In the rows, 128 means zero.
Each row has a class, written after it.
[149 121 140 145 112 157 170 159 157 152  76 132 133 198 130 164 139 129
 128 149 154 112  60 136  93 125 166 163 120  66 131 185 120 118 126 150
 122 105 111  94  99 160]
vuvi
[157 104 120 132 123 164 173 159 154 144  83 131 143 202 143 172 141 119
 119 147 146 111  82 119  93 122 153 154 122  62 128 179 121 118 124 156
 109 107 112  98 100 173]
Kateg
[170 164  88 151 126  98 152 185 118 119  85 123 150 143 128 171 129  90
 130 147 171 108 134 115  75 123 160 137 118  93 126 191 124 149 147 113
 131 147 130 108 136 161]
vuvi
[146 148  84 124 157 117  98 167 149  90  96 125 148 183 182 148 181 115
 116 120 142  77  99 165 108 130 116 124  93 100  94 178 100 126 131 116
 109  71 150  62 108 211]
sedo
[160 124 132 141 139 161 192 159 172 145  93 131 139 205 144 168 144 121
 120 148 148 115  83 132 107 130 173 155 121  58 131 164 121 121 127 146
 118 129 116  98  94 172]
Rezi
[148 114 130 139 124 160 172 162 154 144  75 138 142 190 154 167 140 125
 119 145 162 126  70 138 102 125 162 171 120  47 125 183 114 117 127 152
 121 103 122  96  99 173]
sedo
[153 120 142 143 115 150 178 160 158 149  71 131 133 193 132 164 146 126
 127 149 159 111  76 141  95 126 176 161 121  69 128 175 119 126 124 152
 123 103 110  97 109 167]
vuvi
[175 169  78 142 150  99 171 197 129 114  88 127 150 148 141 180 135  91
 120 147 164 100 149 121  83 125 169 138 121  88 119 172 130 150 144 110
 133 162 130 111 128 152]
Rezi
[174 155  78 140 122  98 150 194 129 120  94 124 152 153 133 174 131  91
 122 144 170  93 143 116  73 118 155 137 118  90 123 182 125 152 139 118
 127 151 115 110 140 150]
Kateg
[148 115 140 142 132 164 168 162 161 144  73 137 151 198 142 166 155 118
 123 151 157 122  81 129  91 131 159 154 128  55 124 155 122 120 128 150
 117 105 122  93  96 173]
zupim
[162 153  78 153 142 108 139 187 123 111  90 121 155 153 140 165 136  98
 123 136 163 107 148 111  70 122 175 144 117  80 117 182 123 159 139 127
 125 142 140 112 136 155]
Zunov
[151 152  94 128 159 108 105 168 149 101  93 124 139 184 159 145 183 115
 124 124 140  71 108 164 100 129 130 111  96 119  92 173 104 138 128 106
 110  68 147  64 120 203]
vuvi
[150 118 136 146 117 135 134 175 168 144  78 136 127 199 138 151 161 146
 124 123 142 103  78 154  94 141 180 153 117  58 118 184 111 130 119 155
 121  93 139  85  97 144]
Zunov
[157 134 136 143  99 121 147 179 165 151  70 140 123 189 146 151 150 138
 122 126 152 113  66 164 105 135 165 164 113  53 126 184 108 116 136 147
 122  96 130  86  95 144]
sedo
[155 125 138 139 139 167 190 161 168 149  92 134 138 206 146 165 148 122
 119 148 149 113  81 135 108 127 169 157 122  57 130 162 121 125 122 145
 118 121 114  96  97 171]
Rezi
[168 167  86 149 137 103 142 192 128 112  87 127 167 153 134 172 136  85
 126 150 170 113 144 110  68 128 147 135 121  87 119 167 127 147 148 119
 124 150 138 103 126 159]
zupim
[148 139  81 129 165 113 105 153 160  94  90 123 147 200 166 141 184 117
 118 120 142  51 105 159 107 118 125 119  95 111  95 149 104 136 126 101
 108  85 146  58 107 218]
safif
[161 155  76 140 145 124 156 171 111 128 113 132 181 122 165 176 129  89
 128 156 165 120 142  90  72 120 142 136 121  67 148 191 119 151 147 125
 111 151 113 128 154 174]
Kateg
[156 168  92 149 162 121 151 177 119 125 106 135 190 119 166 172 136  86
 129 160 176 133 146  97  67 129 138 137 125  66 142 175 119 153 150 125
 114 149 134 123 149 171]
zupim
[157 141 135 141  82 125 155 171 175 141  79 143 128 197 136 148 154 134
 120 127 149 105  65 156 105 139 157 154 115  63 136 184 117 112 131 149
 111 117 143  85  97 140]
ked
[152 174  87 145 165 126 163 186 125 123 114 125 180 123 168 167 125  78
 132 159 166 133 136  88  68 118 144 147 115  69 136 190 115 147 155 122
 110 145 142 126 146 164]
Bodo
[168 172  83 142 111  96 156 192 121 110  84 131 153 154 137 170 136  91
 117 142 171  99 135 123  82 116 150 146 123  93 129 184 129 146 139 117
 121 152 139 107 136 150]
ked
[154 139 145 146 114 119 154 183 169 151  83 139 123 186 136 152 152 127
 125 129 148 111  72 160  87 134 164 159 107  69 122 170 115 119 142 145
 121 107 144  87  90 131]
Bodo
[167 175  80 145 140  99 157 195 131 113  90 123 155 143 139 171 133  77
 129 146 170 103 139 116  68 116 159 146 113  93 114 172 126 143 152 111
 128 153 134 110 127 150]
Bodo
[155 164  92 144 171 124 155 178 120 127 104 137 193 127 163 173 140  85
 130 162 168 137 149  94  70 130 136 133 126  69 135 169 115 152 148 127
 107 135 143 124 148 182]
zupim
[146 162  90 122 142 111 109 170 156  88  99 128 152 188 170 141 186 112
 116 125 147  62 109 171 105 129 117 117 100 109 102 173 103 133 122 111
 102  85 162  66 123 196]
ked
[142 169  98 132 163 114  95 182 166 102  94 114 140 168 176 143 165 114
 124 112 138  69  94 158  76 134 116 130  76 104  88 180 105 127 135 115
 129 118 163  61  99 164]
Bodo
[150 152  96 128 159 109 107 165 150 101  96 126 144 183 158 146 182 113
 127 125 139  72 102 162  95 133 124 110  93 115  95 187 102 132 131 112
 108  76 153  63 114 202]
vuvi
[157 139 145 152 102 130 152 169 161 149  80 139 125 203 129 147 142 136
 120 125 146 108  65 148  96 138 155 158 115  60 132 171 106 121 140 149
 120 113 134  85  97 136]
zosob
[143 159  87 133 184 119 106 165 159  97 105 122 152 171 171 146 176 105
 128 124 136  81 121 157  96 124 109 116  98 130  74 166 103 132 130 103
 113  79 160  67  98 191]
Bodo
[152 133 130 143  97 125 144 178 171 145  70 138 124 191 145 151 148 140
 124 121 145 116  59 160 100 142 165 162 106  50 119 191 111 111 142 153
 119 102 146  81  87 136]
sedo
[149 118 140 142 124 155 180 163 158 151  68 131 135 193 131 167 148 126
 127 148 157 116  70 138  92 130 176 153 123  66 124 180 116 126 124 148
 124  98 122  99 108 170]
vuvi
[154 137 135 142  87 127 155 178 170 144  78 141 127 200 131 152 148 138
 119 132 149 102  61 159  99 141 155 156 118  64 132 186 116 112 130 147
 120 115 152  84  94 134]
ked
[150 114 141 145 126 163 175 166 164 153  83 135 137 208 132 163 149 126
 108 143 153 109  91 133  94 135 163 162 118  59 129 175 120 118 125 155
 116 120 108 102 101 174]
tibub
[178 173  78 143 154 102 169 192 127 116  87 128 150 151 144 180 133  88
 122 142 158 106 146 113  84 124 159 136 121  87 119 178 129 147 145 110
 124 164 134 110 122 157]
Rezi
[152 128 132 147 120 166 175 156 144 141  75 134 143 202 137 165 139 119
 117 146 155 113  79 128  95 121 159 165 133  55 132 161 112 121 130 148
 113 109 111 100 106 167]
zosob
[164 157  87 151 130 104 150 194 115 122  83 132 150 155 126 174 144  93
 111 138 164  97 154 120  67 132 151 140 116  88 119 192 127 141 144 119
 126 159 127 110 124 158]
tibub
[172 154  76 141 122  97 150 201 121 117  86 120 150 152 133 179 131  90
 121 147 166  91 146 111  74 116 159 138 122  90 120 181 130 150 144 116
 127 152 119 110 136 149]
Kateg
[155 130 151 155 105 126 149 178 162 159  81 144 119 205 125 151 157 139
 110 124 145 107  86 162  90 147 159 152 112  64 129 185 113 122 133 150
 115 113 128  89  91 146]
tibub
[167 150  66 150 139 106 136 184 112 109  90 124 155 150 144 171 129  97
 120 135 166 107 151 112  68 120 176 146 120  80 119 177 129 160 144 125
 129 151 138 111 136 153]
Zunov
[165 156  78 150 135 102 130 190 117 111  90 123 150 146 137 167 130  96
 123 135 167  96 149 113  69 121 169 149 120  85 119 182 128 161 137 124
 135 151 132 108 135 147]
Zunov
[150 154  73 149 158 133 144 172 110 120 111 129 181 132 169 164 125  95
 126 150 158 129 148  86  69 121 159 146 122  58 141 186 117 162 145 133
 109 135 142 127 155 173]
Zunov
[148 108 128 142 131 159 172 151 169 147  70 131 143 204 141 165 151 130
 120 143 152  98  72 130 103 119 166 162 119  60 127 161 119 116 120 143
 112 116 129  91  95 180]
safif
[170 174  76 144 144 100 153 198 131 115  90 124 156 145 142 172 125  78
 128 143 168 111 142 114  67 115 160 147 113  86 113 175 127 139 153 111
 124 157 140 110 126 146]
Bodo
[172 173  79 152 122 101 153 191 111 111  76 125 159 148 134 175 128  88
 120 141 169 104 149 113  72 119 159 146 126  81 125 170 122 145 148 120
 126 159 126 114 138 146]
zosob
[153 139 140 148 116 124 153 185 176 145  84 133 124 195 134 148 142 128
 127 131 144 116  67 150  89 137 165 158 105  64 118 178 114 116 146 144
 121 113 149  85  85 132]
Bodo
[140 160  91 132 144 112  80 173 160 101  89 115 140 164 183 143 168 128
 120 103 138  64  83 166  86 140 113 134  78  91  97 197 101 119 137 120
 134 115 158  56  98 171]
sedo
[141 140  84 132 177 123  90 159 153  89 108 125 147 184 174 140 183 122
 118 118 138  69 115 157  96 133 132 123  92 103  88 173 102 141 119 120
 113  79 150  66 114 198]
Zunov
[150 129 137 133 117 161 186 165 156 145  73 140 137 206 138 165 144 121
 113 150 156 109  71 136 102 122 145 167 130  68 132 174 117 119 113 150
 109 102 132  99 105 169]
ked
[159 174  90 133 183 127 176 173 119 124 121 133 178 129 166 174 130  87
 129 158 155 134 143  93  84 127 146 131 122  67 144 184 114 149 142 121
 106 155 139 132 145 173]
Rezi
[162 112 122 136 112 156 173 161 154 148  87 130 141 201 141 169 134 121
 121 148 154 109  82 125  90 119 160 158 121  62 132 182 122 121 126 153
 115 123 109  99 105 158]
Kateg
[142 156 102 137 155 118  89 173 166 109 103 122 141 182 164 145 172 127
 113 107 143  55 102 166  72 147 112 126  76 101  94 206 106 128 126 119
 136 138 142  59  99 170]
tibub
[172 165  87 150 127  94 153 189 127 125  81 123 150 144 128 174 131  96
 128 141 170 110 132 120  73 125 171 137 116  90 125 188 124 144 145 114
 129 148 128 111 138 155]
vuvi
[161 108 124 136 113 156 172 162 158 146  86 129 140 199 142 166 137 122
 118 148 159 109  85 129  95 120 167 157 124  58 134 175 122 124 126 150
 117 118 103  99 109 161]
Kateg
[157 153  83 150 139 107 136 193 113 113  85 125 153 142 142 167 140  99
 119 139 167 100 152 115  71 119 171 146 122  82 122 181 124 164 133 123
 129 135 132 112 142 151]
Zunov
[147 162  96 130 162 115 100 167 141  86  94 122 147 191 162 144 171 111
 118 122 141  72 105 159  97 126 119 122 104 104  97 161  95 132 129 111
 111  86 137  71 115 188]
zosob
[149 169  95 127 172 118 112 168 173 104 100 122 138 174 177 152 171 123
 121 110 135  55  95 163  90 141 118 123  80 104  97 183 111 128 125 114
 132 137 149  62  96 168]
Rezi
[170 156  83 144 142  96 147 178 123 116  80 122 155 155 136 170 132  92
 125 140 167  94 141 113  81 111 155 140 120  90 123 165 125 151 139 108
 121 160 144 104 128 170]
safif
[152 117 139 144 119 157 172 163 164 150  72 129 133 191 135 166 141 127
 126 146 157 118  70 133  98 131 177 157 120  59 128 183 121 118 126 148
 123 111 119  96 106 165]
vuvi
[144 148 100 130 159 110 105 171 152 101  92 121 143 185 157 146 183 117
 124 127 146  68 102 170  95 132 130 111  96 114  94 178  99 140 125 111
 116  69 150  65 120 200]
vuvi
[165 164  73 143 123 100 140 200 123 115  80 124 153 145 150 176 125  95
 120 138 169 112 131 124  77 119 160 154 116  76 118 188 126 141 149 120
 129 144 140 104 129 150]
sedo
[159 141  75 122 151 108 102 165 145  93 104 121 151 186 173 150 179 110
 118 125 143  60 122 161  98 124 123 110  97 108  97 167 105 137 129 110
 110  90 131  68 119 201]
Kateg
[139 171  96 131 130 115  91 168 169  97  92 119 139 175 171 139 168 128
 116 110 145  49  80 168  91 141 105 131  82 104 104 186 105 125 122 117
 134 131 155  58 106 166]
ked
[142 150  87 126 162 120  95 169 155  95  96 124 145 178 183 141 179 118
 118 118 142  79 105 168 109 127 118 125  95 103  85 177 100 133 128 110
 112  68 153  58 110 201]
sedo
[157 119 127 142 112 119 143 165 174 140  74 140 133 197 140 158 159 142
 126 126 150  88  70 155  99 129 168 149 111  69 123 188 122 117 131 138
 117 122 151  73  87 147]
safif
[148 156  89 128 142 114  82 170 161 102  95 113 141 170 174 150 169 124
 124 111 138  49  97 154  81 136 112 119  81 103  97 205 110 128 127 120
 129 136 136  57 104 164]
Kateg
[157 139 146 149  95 123 143 175 172 155  70 134 117 190 121 153 153 138
 131 124 144 105  64 159  91 146 169 145 110  70 124 190 112 120 131 148
 123 108 138  81  96 140]
vuvi
[172 174  80 153 126 105 152 189 113 109  83 125 156 149 135 171 123  86
 123 141 169 109 143 109  71 120 154 146 125  79 122 173 120 153 150 116
 129 157 127 110 136 149]
zosob
[149 120 133 133 106 153 183 167 161 140  73 138 139 212 138 162 145 124
 113 149 160 103  70 141 106 121 158 165 130  67 132 171 120 120 120 151
 115 104 128  97 106 161]
ked
[148 139  81 132 175 112 102 152 157  95  98 122 154 186 173 145 185 118
 120 120 139  63 119 160 106 121 118 113  96 116  88 161 106 133 125 103
 102  91 170  60 105 209]
safif
[155 171  82 152 152 132 156 171 105 117 109 127 190 133 162 169 120  83
 125 156 166 136 145  88  74 123 142 142 130  56 145 180 107 151 153 128
 103 151 138 130 157 172]
zosob
[150 116 140 145 127 161 179 163 164 154  86 140 138 203 132 162 145 125
 112 142 153 113  88 130  87 136 162 164 113  57 128 186 121 118 130 155
 116 128 114 100  98 167]
tibub
[152 165  99 130 164 114  82 159 164 101  89 125 156 170 174 146 183 114
 129 110 145  59 107 162  77 140 108 116  87 106  93 169 109 128 129 114
 129 123 142  52  98 188]
zupim
[154 158  91 151 157 126 162 179 108 135 111 138 181 136 159 172 138  91
 116 154 162 130 158 100  68 131 141 141 120  62 142 196 115 149 149 131
 103 150 135 131 147 179]
tibub
[155 136 141 152 101 133 149 174 165 142  80 134 134 191 132 155 152 138
 122 125 153 111  69 152  89 141 170 150 117  54 130 187 107 118 133 149
 125 121 132  88 101 130]
zosob
[152 109 124 142 128 153 175 145 167 142  78 135 147 202 144 166 146 128
 122 144 155 106  74 126 102 119 165 160 118  60 133 172 123 114 126 147
 104 125 137  93  96 175]
safif
[149 141  82 130 175 112 107 156 161  93  96 120 152 195 172 145 179 114
 119 121 144  62 107 155 103 122 123 116  91 106  93 161 103 137 127 104
 104  97 167  62 109 214]
safif
[156 157  83 124 139 110  90 170 158 104  91 114 138 171 174 150 165 123
 124 111 137  47 102 155  81 131 113 121  82 109  97 192 110 129 126 116
 130 128 133  60 107 164]
Kateg
[144 150  89 130 143 117  88 170 164 103  97 117 136 169 171 149 168 123
 119 111 139  53  91 154  82 138 108 122  80 101  98 190 108 129 126 120
 130 123 136  62 106 168]
Kateg
[139 165 100 144 153 114  89 168 157 112  96 124 135 173 162 144 164 129
 108 104 137  59 102 166  69 155 101 127  74 100  97 194 103 129 134 125
 131 141 156  66  98 167]
tibub
[169 159  72 149 134  97 152 179 132 113  82 123 158 159 137 172 133  92
 127 141 164  93 139 113  77 113 158 141 112  89 117 170 129 147 143 110
 118 162 154 102 124 167]
safif
[156 118 142 147 116 153 176 162 164 152  75 127 131 200 132 163 139 130
 126 147 160 123  70 142  96 128 185 156 120  61 126 176 117 125 125 146
 127 109 119  96 108 165]
vuvi
